Where the symbols take the items:
mip: ~>kez, ^>zum, +>kop, %>tud, $>pav, *>kif
kav: ~>moz, ^>zud, +>bez, %>pup, $>fad, *>tef
did: ~>gef, ^>tun, +>laz, %>bok, $>pes, *>dun
miz: ~>lil, ^>gek, +>rer, %>vod, $>zeg, *>vav
gef: ~>mos, ^>gup, +>pes, %>fof, $>por, *>mun
zil: ~>gen, ^>ruv, +>vav, %>zop, $>voz, *>rut
biv: ~>val, ^>sef, +>luk, %>mot, $>ger, *>mon
lop: ~>vod, ^>miz, +>gup, %>fuf, $>tar, *>zeg
kof: ~>zad, ^>res, +>miz, %>rak, $>lil, *>zil
fer: ~>pog, ^>gak, +>ged, %>puf, $>pum, *>lak
val: ~>gam, ^>mup, +>ger, %>bog, $>kab, *>puf
bek: ~>vem, ^>niz, +>gim, %>nog, $>taz, *>dod
mos: ~>nem, ^>tar, +>por, %>zef, $>goz, *>did
fuf: ~>dun, ^>vod, +>mos, %>pes, $>nem, *>vot
bok: ~>fof, ^>gef, +>neb, %>zim, $>kal, *>por
sef: ~>mup, ^>fad, +>gal, %>val, $>mon, *>fer
vav: ~>voz, ^>zol, +>mir, %>naz, $>rak, *>zad
gek: ~>zil, ^>kuz, +>vaz, %>lil, $>vav, *>zol
zod: ~>fol, ^>mik, +>duv, %>mur, $>bek, *>niz
kam: ~>kop, ^>rom, +>tud, %>vig, $>zod, *>mik
vef: ~>nov, ^>rul, +>tef, %>tak, $>vuz, *>ror
gaf: ~>leb, ^>pip, +>zil, %>vaz, $>gen, *>nor
tun: ~>gup, ^>rak, +>fuf, %>gef, $>dun, *>bov
gam: ~>kuf, ^>fur, +>kab, %>kud, $>pip, *>biv
res: ~>gaf, ^>kab, +>gek, %>zad, $>zil, *>ruv
kal: ~>mub, ^>por, +>dur, %>kuv, $>vof, *>rol
gep: ~>giv, ^>dep, +>kav, %>gak, $>moz, *>vef
mam: ~>rom, ^>neb, +>mip, %>kam, $>kez, *>dur
feg: ~>vuv, ^>vuz, +>fer, %>fur, $>pog, *>bez
luk: ~>ger, ^>gal, +>bog, %>nor, $>kud, *>kuf
rer: ~>zeg, ^>vaz, +>bov, %>tar, $>ser, *>mir
pav: ~>muz, ^>kif, +>fol, %>duv, $>ver, *>kam
dun: ~>mun, ^>bov, +>nem, %>por, $>dig, *>mab
gak: ~>bez, ^>giv, +>pup, %>pog, $>lak, *>tak
vuz: ~>kav, ^>ror, +>gak, %>vuv, $>bez, *>bon
guv: ~>ror, ^>lel, +>gep, %>vuz, $>giv, *>kek
mun: ~>did, ^>ser, +>dig, %>goz, $>laz, *>fuf
vot: ~>mab, ^>naz, +>did, %>dig, $>gef, *>gup
tak: ~>fop, ^>nov, +>feg, %>lag, $>vuv, *>kav
nos: ~>luk, ^>pum, +>mot, %>ruv, $>bog, *>gam
por: ~>goz, ^>mun, +>nuf, %>mub, $>rol, *>laz
dep: ~>kek, ^>rif, +>zud, %>giv, $>vef, *>rul
per: ~>mip, ^>zim, +>kam, %>niz, $>kop, *>kuv
vus: ~>dep, ^>mur, +>ror, %>gep, $>zud, *>nog
kuv: ~>kif, ^>mub, +>mik, %>pav, $>vas, *>mam
giv: ~>bon, ^>kek, +>moz, %>bez, $>tak, *>nov
rul: ~>vus, ^>pim, +>guv, %>nov, $>ror, *>tul
kuf: ~>nos, ^>ged, +>pip, %>kuz, $>mot, *>val
kuz: ~>ruv, ^>nos, +>leb, %>zil, $>zol, *>bog
rut: ~>gek, ^>kud, +>zad, %>miz, $>vaz, *>leb
dur: ~>vof, ^>nuf, +>kif, %>mik, $>per, *>zim
ror: ~>zud, ^>tul, +>giv, %>kav, $>bon, *>rok
zad: ~>vaz, ^>gaf, +>lil, %>rer, $>zop, *>gen
fop: ~>gak, ^>gep, +>vuv, %>fer, $>pup, *>moz
vas: ~>kam, ^>mam, +>niz, %>ver, $>tud, *>kez
tud: ~>zod, ^>kez, +>dod, %>pim, $>duv, *>muz
ruv: ~>nor, ^>luk, +>zol, %>gen, $>rut, *>kud
tul: ~>nog, ^>bek, +>kek, %>zud, $>rok, *>taz
neb: ~>kal, ^>pes, +>zum, %>rom, $>dur, *>nuf
zol: ~>rut, ^>bog, +>kof, %>voz, $>zad, *>gaf
kop: ~>pav, ^>kuv, +>zod, %>dod, $>fol, *>vas
kif: ~>per, ^>tem, +>vas, %>muz, $>kam, *>rom
naz: ~>lop, ^>voz, +>tun, %>mab, $>gup, *>rer
voz: ~>miz, ^>rut, +>rak, %>lop, $>rer, *>vaz
kez: ~>mik, ^>dur, +>pav, %>zod, $>muz, *>per
mir: ~>rak, ^>kof, +>lop, %>tun, $>vod, *>lil
lak: ~>lag, ^>tak, +>mup, %>gal, $>fur, *>vuv
mon: ~>puf, ^>fer, +>kuf, %>kab, $>nos, *>pum
ged: ~>pum, ^>pup, +>biv, %>nos, $>val, *>mup
pum: ~>gal, ^>lak, +>val, %>luk, $>gam, *>fur
nuf: ~>rol, ^>dig, +>tem, %>vof, $>zim, *>fof
kek: ~>rok, ^>gim, +>vef, %>bon, $>nov, *>vus
tar: ~>vot, ^>zeg, +>mun, %>nem, $>did, *>tun
vof: ~>mam, ^>rol, +>per, %>vas, $>mip, *>zum
zim: ~>zum, ^>fof, +>rom, %>mip, $>kuv, *>mub
mab: ~>fuf, ^>lop, +>gef, %>laz, $>mos, *>tar
bon: ~>tef, ^>rok, +>tak, %>fad, $>fop, *>gep
bov: ~>ser, ^>zop, +>vot, %>mun, $>mab, *>lop
mik: ~>vas, ^>vof, +>muz, %>fol, $>niz, *>mip
rol: ~>neb, ^>laz, +>zim, %>mam, $>zum, *>zef
pes: ~>por, ^>dun, +>zef, %>kal, $>nuf, *>dig
ser: ~>tun, ^>mir, +>mab, %>did, $>fuf, *>vod
dod: ~>duv, ^>pav, +>mur, %>lel, $>rif, *>ver
gim: ~>taz, ^>vig, +>rul, %>rok, $>vus, *>mur
fad: ~>feg, ^>tef, +>lag, %>mup, $>fer, *>gak
pog: ~>sef, ^>bez, +>pum, %>biv, $>gal, *>lag
vod: ~>bov, ^>lil, +>tar, %>dun, $>vot, *>naz
rif: ~>gim, ^>ver, +>nog, %>kek, $>rul, *>pim
lag: ~>fer, ^>fop, +>fur, %>mon, $>ged, *>pup
vem: ~>pim, ^>tud, +>taz, %>rul, $>lel, *>duv
lel: ~>tul, ^>duv, +>dep, %>ror, $>kek, *>gim
tem: ~>zim, ^>bok, +>mam, %>per, $>rom, *>kal
nog: ~>rul, ^>vem, +>rok, %>vef, $>guv, *>lel
pip: ~>mot, ^>biv, +>ruv, %>leb, $>nor, *>ger
leb: ~>zol, ^>mot, +>gen, %>vav, $>kof, *>res
nov: ~>gep, ^>vus, +>vuz, %>fop, $>kav, *>zud
ger: ~>kab, ^>mon, +>kud, %>res, $>kuz, *>nos
bog: ~>kud, ^>gam, +>res, %>rut, $>gaf, *>pip
gal: ~>mon, ^>lag, +>gam, %>ger, $>kuf, *>ged
rak: ~>rer, ^>zad, +>vod, %>gup, $>bov, *>zop
fol: ~>ver, ^>vas, +>bek, %>rif, $>vem, *>tud
gup: ~>tar, ^>rer, +>dun, %>mos, $>mun, *>ser
vuv: ~>pup, ^>kav, +>pog, %>ged, $>sef, *>fad
fof: ~>zef, ^>mos, +>kal, %>zum, $>mub, *>goz
tef: ~>vuz, ^>guv, +>fop, %>feg, $>gak, *>giv
taz: ~>lel, ^>dod, +>vus, %>guv, $>dep, *>rif
mur: ~>rif, ^>fol, +>tul, %>dep, $>nog, *>vem
mub: ~>tem, ^>goz, +>vof, %>kif, $>mam, *>neb
zef: ~>nuf, ^>nem, +>mub, %>dur, $>tem, *>bok
lil: ~>zop, ^>zil, +>zeg, %>bov, $>naz, *>voz
mot: ~>bog, ^>val, +>nor, %>zol, $>res, *>kab
kud: ~>kuz, ^>kuf, +>gaf, %>gek, $>leb, *>mot
moz: ~>tak, ^>vef, +>fad, %>lak, $>feg, *>vuz
laz: ~>pes, ^>fuf, +>fof, %>neb, $>zef, *>nem
muz: ~>niz, ^>per, +>ver, %>bek, $>vig, *>kop
pup: ~>lak, ^>moz, +>sef, %>pum, $>mup, *>feg
vaz: ~>vav, ^>leb, +>zop, %>zeg, $>mir, *>kof
zud: ~>vef, ^>nog, +>bon, %>moz, $>tef, *>guv
rom: ~>kuv, ^>kal, +>kez, %>kop, $>mik, *>vof
kab: ~>pip, ^>puf, +>kuz, %>gaf, $>ruv, *>luk
ver: ~>vig, ^>kam, +>vem, %>gim, $>pim, *>zod
gen: ~>kof, ^>nor, +>voz, %>mir, $>miz, *>gek
rok: ~>guv, ^>taz, +>nov, %>tef, $>gep, *>dep
fur: ~>ged, ^>vuv, +>puf, %>kuf, $>biv, *>sef
bez: ~>fad, ^>bon, +>lak, %>sef, $>lag, *>fop
puf: ~>biv, ^>pog, +>nos, %>pip, $>luk, *>gal
nem: ~>dig, ^>vot, +>goz, %>nuf, $>bok, *>gef
dig: ~>laz, ^>mab, +>bok, %>rol, $>fof, *>mos
niz: ~>tud, ^>mip, +>vig, %>vem, $>dod, *>pav
pim: ~>mur, ^>zod, +>lel, %>vus, $>tul, *>bek
vig: ~>dod, ^>kop, +>pim, %>taz, $>mur, *>fol
goz: ~>bok, ^>did, +>rol, %>tem, $>neb, *>pes
duv: ~>bek, ^>muz, +>rif, %>tul, $>gim, *>vig
zum: ~>dur, ^>zef, +>kuv, %>kez, $>kif, *>tem
zop: ~>mir, ^>gen, +>naz, %>ser, $>lop, *>miz
mup: ~>fur, ^>feg, +>mon, %>gam, $>puf, *>pog
nor: ~>res, ^>ger, +>rut, %>kof, $>gek, *>kuz
zeg: ~>naz, ^>vav, +>ser, %>vot, $>tun, *>rak

The rows follow the links: the fewer symbols apart two items are, the more alike their rows tend to be.

Each row is also shifted at random along 11 hidden directions that mean nothing.

Row, then item:
[  42   26   62  -21  -18   90   -4  -24    3    4  -25  -30   27  -33  -24   -2   11  -70  -13  -60   51  -92    7   -2  -11  -17   48   -9   14   15    8    1  -19    7  -12   -6   -8  -53  -29    8  -31  -17    4   17  -19   13  -24    9  -74   36  -16  -92  -21   22  -42  -66   10    4]; item kam
[  47  -37  -58  -31   -2  -44  -34    4   40    7   31  -27  -33   42    4  -11  -15   -4    0   57  -41   69   21  -22    2    8   -2    8   23    5   33    7   31   -7   -3   35  -14  -15   60  -24   20   34  -35  -14    1   -6    6    8   24  -14  -16   39   -3  -45   15   38  -19  -35]; item kof
[ 130  -22    1   16   -2    8  -40   11   35  -18    9   -2  -19  -22    8   -5   15  -19  -50   -4  -28   -7   31  -19  -78   69   27   49   41   16   -6    7   34   -1   41    0   -7  -31   11   48  -43  -29  -33  -51  -15  -27  -28   60  -30  -48  -14  -39   31  -13    0  -24   -3   27]; item vuz
[  10    0   60  -27  -42   51   20  -13  -20  -12   -5   17  -12  -73  -39    0   -4  -23   23  -35   45  -51    4  -15  -27   38   55   -7   -9   26    3   12  -39   15   21   -3  -60  -47    0   26  -17   -6   -1   -8  -17   45   13   18  -47    3  -19  -42  -16   33  -24  -21    4   34]; item vus
[ -62  -14   12   -3    3  -48   39  -27  -23  -13    5   10  -65   53  -21   -7    6   19   31   44    3   68  -15   52   25  -33  -49   24   39  -78   17    4    9   21  -32   -3    1  -17   -8  -87   14   -1  -21   20  -16    2   13   45   43   57   11   45  -49  -31   16   -2   20   -3]; item tem
[  15  -20  -34  -35  -29  -11   12  -27   14  -13  -32  -37   39   63   31  -30  -20  -56   40   31   54    7   28   19   27  -74   -3   33    9    4   87   -3    2   36  -17  -23  -75  -55   21  -48  -21    5  -28   14   40   11   -6  -14    6   34  -32   37  -83  -62    3   33  -51  -68]; item niz
[ 105  -28  -31  -26    6  -49  -17   57   13    3   24   -9  -32  -53  -24    8  -51   23   77   54    2   12   12   -4   18   36    6   -3  -19   36   40    6   10   -4   13  -42  -59  -17   11    6   16   20  -28  -22  -15   -5   -6   15   29  -19   15   59   11   33   -2   68   51   25]; item kud
[ -13   34   19   49   16   -4    3    5   -6  -18  -19  -24   66   -6   -1  -30   68    8  -24  -23  -34  -20  -17   49   26  -25   10   69  -16  -11  -32  -34   11   22   -1   -8   70   32  -40   12  -12  -31   41   18   43   -1  -32  -33   15   17   29   16  -22  -23   -9  -27   -6    4]; item fol
[  52   44    0   -8    1  -33  -15   30   10   14    8   22   34   12  -39   10   52  -10   62   25  -38    7   19   45   43  -13   15   75   27   -6   44  -38   21   39  -10  -56  -27  -16  -28   -5   21  -38   19  -18   59  -32  -43   95   -2   16   15    2  -47   15   -9  -18    8   17]; item pip
[ -24  -74  -60  -53  -20   23  -10    7   43   23   23  -57   35    2   62   32  -98  -45   -1  -25    8  -44   27   -3   24  -41  -23   -4   73   -4   58   32    3  -89  -11  -80 -112  -12   38    4    7   22  -52  -20   -8   20  -57   24  -18  -33  -54  -18    3   -9   20   37   -2  -45]; item kab
[  41    8  -12   23    5    0    1  -12   -5  -25  -25   10   11   32    3  -12   17  -17  -20    5   11    2    7   26  -29   -5    1   43   14    0   -5   -3   17   21   -5  -20  -19  -19  -15   -4  -29  -21    9    1   36  -18    0   24   -7    0  -19   13  -27  -18    8   -3  -32  -15]; item tud
[ 127  -19  -30   39   13  -29    8  -12   37   -3  -17  -45   78   -7   67    0    0   -6  -26  -50  -38  -23   13   42   66  -43  -32   38    2  -32   -4  -16   -5  -25   -3  -36   -4   53  -28    5  -32   -9    9    4   51   11  -37  -59   30  -25   -5   28  -17  -24   43   -5    0  -27]; item vas
[ 173    4  -36    8   27  -81   -7    8   22   -5   14    4   12   22   -2   18   -1   57    6   16  -43   49   26   34   47  -37  -45   -4   -9  -30   -1  -11   -2  -39   -4   13   37   66   10  -10    3   -4   20  -21   10   14  -22  -18   32   -7   25   72   41   27   30   -3   25  -34]; item voz
[ -21    6   10   -1   24  -26    0   -8  -12   11   21   15  -59    7  -23   20  -10   60    0   19   -7   34   -6   23  -20    1  -47  -30   17  -65  -35    8  -19  -20  -27   22   32   19   -8  -20   25    1   -4  -14  -43    4    3   15   28   12   -9   11   33   30    5  -12   64   17]; item zop
[  28  -15   32  -32  -31   45   -4   10  -20   -9  -13   10  -22  -71  -14   -5  -41   -6   42    4  101  -56   22  -26  -86   38   22  -22  -19   36   24   22  -50   22   18  -14  -87  -62    3   42  -22   -9  -40  -32  -30   37   13   -4  -30  -13  -49  -17    6   36  -31   32   35   38]; item tef
[ -11  -30   24  -18   24   32    3    0    7   34   -4  -23  -27    6  -29    8   19  -30   10    3   38  -19   -8    6   21  -32  -21    0   21   -7   20   15  -12   -9  -31   14   18  -13  -10  -46   11   17  -42   23  -25   34   -6    5   -9   47   23  -14   -4   16  -17   -8   19    6]; item mab
[ -73   21   11    3    9   24  -51   19   18   33   21    2  -14   25  -32  -28  105  -40  -19   37  -55   35   -8  -37  -31   46   42   60   20   27    0  -24   41   69    4   61   66  -29   10    4   34   -1  -18    4   26  -35   10   47   -7    7   17  -50  -23  -54  -32  -15  -27   41]; item gaf
[-156   -5   20   10  -10   23  -10    9  -13    0   10   13  -41   -7  -24  -26   35    2  -25    5   -5   28   -4  -29  -60   51   10   24   20    7  -14    4   15   29   10   27    2  -21    4   12   28   -3  -17   -7    2    0   32   36  -16   -7  -28  -15  -10  -31  -12   10   -7   41]; item pup
[-115   13   10  -46  -12  -10  -14   35   12   28   25  -68   14  -38  -51  -31   11  -10   82   24  -13    0   -4   18   79  -28   26   24   -4    2   52  -24    1   32  -35  -15  -21  -30   -7  -32   71   27   -7   28   19   24  -16  -11   20   49    1   27  -68  -21  -39   33   52   14]; item zol
[ -50   -1   -6   -4  -11    0  -18   18    8  -10  -11   11    2   18  -14  -25   27  -25   15   50    2    8   -1  -20  -36   39   55   49  -10   58   29   -9   33   57   27   -5  -15  -55   22   12  -10   -6  -13  -16   20  -36    1   35    0   -6   17   -3  -25  -29  -19   21  -61    3]; item kav
[  -8   26   21  -37  -36    8   19  -20  -35   -8    1   20  -33    1    2  -13  -22  -20   57   44   36   14  -24  -38    2   13   38  -57  -51   23   22   -1   -5   56   11   35   10  -44   19  -21   -7   22    1   32  -43  -28   44  -30   13   30   31  -18  -25  -20  -25   11   -3    6]; item zum
[ -61  -30  -10   46   32  -51  -13   -7   67    2   -7  -66   -2   16   56  -10  -23   42  -61  -17  -53   12    4   -3   20    6  -29  -11    6  -39  -11   -3   36  -27   16    7   69   24   -6   -5  -15   -3  -21  -24  -49  -47  -36  -41   37  -19   23   -8   37  -34   26  -23   11  -19]; item giv
[-122    1    9   19    9   -2  -13   10    7  -10    3    8  -69    9  -18   -9  -18   25  -47    7   -8   36   -5  -61  -43   57   12  -54   -7   26  -19   16   40   -8   26   42   46   -7   14    6   13    8   -1   -9  -54  -41   41   14  -26  -12   11  -20   49   -2   -9   -4  -14    7]; item lak
[-124  -59  -14  -44  -24   10   -1   -6   18   29    8    4   43   37   -4  -17   68  -35   26   54   -7    8   -7   -8    2  -11   43   89   -1   42   45   -3  -23   36   12   35  -29  -27   74  -11   16   26  -42  -16   54   66  -16   -7   36    2   16   20  -44  -43   -3   34 -110  -22]; item puf
[  28   12    7  -27    3    3  -11  -16   -5   11    4   18  -50   33  -32   13  -11   16    0   14   42   29   29  -12  -36  -24  -36  -52   16  -24   11   14  -23  -14  -23   45    4  -10   13  -21   14    0  -13  -13  -31   21   20   20  -28   25  -31   -3   27   27  -10  -13   29  -16]; item vaz
[ 102    5  -12   15   18  -35   -2  -11  -17   11  -16   26  -23   31    3  -18   47   19   34   46   44   56   25   21  -30  -27  -72   20  -15  -42   11   -9  -43   64  -32   46   -8    8  -22  -30    4   -6  -32    2   49   33   48  -32   44   16  -40   64  -33  -22   18   39   34   16]; item mos
[ -75   -7    3   36    3   -8   27  -10  -41  -25  -27   37   10   46    5  -35   63    8  -14   27   31   35  -10   18  -38  -21  -26   59  -16   -3  -11   -4   -6   43    7   26   29   17   -1  -13  -14  -18   -2   12   42   30   29  -20   23   15   10   55  -21  -40    8   22  -55   -2]; item duv
[-119  -59  -41   -7  -19   -3   24  -18  -14    9  -20   44    2   58   44   -6  -10    8   -8   19   66   45   23  -43  -43  -26  -54  -16  -17   22   29   29  -45   -2    9   43  -61   23   55   -4    7   22  -37  -14   42   69   62  -48    9  -26  -49   59    5  -26   37   73  -83  -41]; item sef
[ -41    4  -57   41   28  -13   12    6  -16   20   15   20   51   13   74   46  -29   30  -31  -39  -59  -10  -29   35   37  -20  -65   -6   20  -53  -63   -3   -2  -60  -26  -64   -7   92  -32   19   19    2   37   12   44  -26  -17  -12   44  -51  -18    5   20   12   53   16   15    2]; item vod
[   8  -79  -21  -27   10   32  -20   16   27   30   26  -46   -3  -17   -3  -10   32  -59   -4   32  -26  -14  -27   -9   11   20   30   65   24   37    9   15   12   -3   -6   15   -9  -24   39  -18   10   49  -60   18   11   38  -17  -11   30   -4   24    3  -21  -39   -7   39  -30   14]; item fuf
[ -52  -14   -6  -11   13   13   -9   52   -5   14   29  -19  -15  -69  -52   20  -24    4   33  -12  -17  -34  -11   41   17   26    2   41   51   -5   -7    5   10  -35  -29  -93  -86  -13  -34    8   48    4   -3   -4   22   15  -29   76   -7   -7  -33   14  -20   43  -10   32   66   50]; item ruv
[ -16   22   18   16    1  -44    2   -6    2   16   -3   34   13    5   -1   -4   53   56   22   14  -10   33   17    7   -6   -1  -23   12  -34  -29   -4  -23  -44   42    7   45   27   30   -4   14   13  -19    3  -33   24   24   12  -24   37   -5   -4   22    2    5   13   -6    8   19]; item mon
[ -39   61   32    7   -7  -41   39   32  -44  -46  -13    6    7  -46  -77  -17  -13   39   71   11    0   -5  -31   45   74   -4   53   -1  -59   30    2  -25   24   24    5  -57    5   -7  -38  -16   12  -11   77   32    1  -20   -2    5    5   46   65   60  -32   42  -29    1   18    4]; item pim

From each start, follow one symbol. Which item do you reach?
Answers are names.
new walk
[  16  -40   64   22   35   -7   15    2   29   -2  -21  -23  -25  -40  -52    7   17   39  -15  -26   28  -40    7   31    1    1   -7   17    0  -12   -8   14  -22  -32    9    2   36    0  -23  -10  -27  -20  -28  -30  -54   50  -42    4  -10   29   45    5   41   63   -9  -45   26   12]
^ -> vus
new walk
[  -6   32   -8   28  -18    7   10   11  -23  -36    2  -27   61  -54   45  -16  -37   14  -21  -52  -26  -36  -14    7   20   -3   13  -15  -28    2  -39  -12    8  -23   18  -38   14   43  -23   51  -10  -11   54   19    7  -15  -10  -62   -1  -31   -7    7    8  -17    1    5   27    4]
+ -> gim
new walk
[ -12  -16  -10   10   40  -13   -3   40   -2   11    4    9  -43  -15  -48   26  -24   29    9    2   14    3    4   16    5    8  -37   -9   22    4   -2   18   13  -43  -18  -42  -25   13  -26  -14   27    2   -8   -7   -7    5   -1   52  -13    2    2   32   30   60    3   22   38   16]
+ -> rut
new walk
[ -47  -67   -5   16   12  -39    3   10   28   -7   14  -24  -43    1   -5  -15    3   34  -34    2  -13   51   18   -7   -4    9  -43   22   26  -16    9   22    9  -38   16   29   12   25   25  -16   12    8  -47  -23  -21   48    4   -4    9   -8    1   55   31  -20   24   21    0   -5]
~ -> fer
new walk
[  -7   19   44   33   34    9   30   -7  -24   -8  -48   -3    3  -21  -29    3   -5   35    5  -33   72  -49   -8   37    6  -35  -29  -31  -39  -12  -24    3  -39   -3  -22  -15   21   14  -60  -14  -20  -16   21   16  -15   26    5  -45   -6   39   12   20   10   62  -10  -17   34    0]
+ -> fol
new walk
[-113   46   -4  -17    1    1    5   -2  -32   18   14   35  -11   33  -18   23    0    5   37   34  -22   14  -34   18   15   -1   10  -12   10  -22  -12  -15   11   22  -31  -23   -2  -14  -10  -21   36    5   33   18    6  -51    4   51   23   20    7  -25  -28   11   -9   -7    4   10]
~ -> naz
new walk
[  33  -17  -19  -13  -21    4  -22   30    8  -21    7    0   -8  -20   -4  -18  -17  -22    5   27    5    3   14  -37  -40   48   43   21   -2   63   30    8   33   11   39  -12  -38  -38   31   32  -12    0  -19  -20   -2  -18    4   28  -24  -30   -2    6    7  -17  -14   35  -27    6]
^ -> giv
new walk
[  48   44   -1    6   11  -26    2  -11  -30   10    0   75    8   58  -28   15   74   26   18   33   -7   45    9   37  -17  -29  -31   37    6  -35  -12  -22  -24   33  -23   26   21   26   -7  -11   13  -28   28  -11   54   11   10   42   15   15   -4   24   -9   18    9  -19  -13    2]
* -> voz
new walk
[ -80    5  -16   34    6   -5   31    6  -31   -4  -24   69   48   33  -15   15   43   20  -13  -33   11   12   12   28    3  -34  -36   44    6    6  -13   -3  -24  -18   -6  -29  -47   58  -14   11   17  -24   40   -6   99   51   20   30  -21  -14  -27   53   -8   33   33   14  -67  -17]
~ -> sef
new walk
[  -7  -30   26  -20   29    3   -2   21   11   26   21  -37  -48  -42  -30   15  -20   10   22   19   -2  -21  -36   -7   40   12    8  -37  -15    8   -4   15    3  -27   -6   11   54   -2    0  -27   15   35  -28   18  -78    5  -18  -23   24   31   72  -11   35   34  -24   -1   51   24]
* -> bov
new walk
[-111   27   26   51   15   36    1   22  -41   -5  -17   44   14  -28  -17    0   43   23  -28  -32   17  -31   -9   15  -71   32  -11   40    6    0  -52   -6  -12   17    3  -31   -8   17  -51   51    6  -40   23  -12   39    4    9   33  -21  -23  -30  -14    7   25   -7   -1    8   56]
+ -> feg
new walk
[  15  -12   -8   17  -29   -7    3   -7   -1  -35   22   25   -8   -1   -5  -19   49  -31  -32   -1  -83   38   -7   14  -21   61   47   98   51   -4  -17   -9   49   25   28  -17  -35  -23   16   12  -11  -17    6   -9   48  -21   -1   84   -6  -32  -12   -4  -45  -58   19  -13  -51   25]
$ -> dep
new walk
[ 179   16  -53  -15  -34   -6  -49   -4   26   11   57    0   -4  -13   78   13  -20  -46   -5    4  -93   29   20  -19  -27   61    5   20   65  -44   -1  -14   36   20    6  -24  -54  -21    7   39   -1   -6  -20  -21   21  -82   -9   63   14  -72  -68  -70  -29  -69   25   -2   53   44]
+ -> mab
new walk
[  74  -28  -12   14  -27    3   25   -6  -18  -30   -3   40   13  -32   25    3  -13   -1  -17  -26    3   -2    4  -16  -24   35   13    8  -15   30  -18   16  -15  -15   40   -7  -50   20   18   39  -32   -1    8  -12   25   31   24  -12  -10  -48  -13   22   13    4   30   20  -43    4]
+ -> kek
new walk
[   3  -14   32   15   32  -27   25  -30   14   -4  -37   -8  -81   37  -35    5  -20   18    5   12   51   19    3   19    9  -15  -36  -36    8  -37   17   17    6    8  -23    9   12  -37  -30  -76  -21   -2  -27    6  -54  -18   18   23    0   55   18    8   -7   25    7  -28   19  -17]
~ -> vas
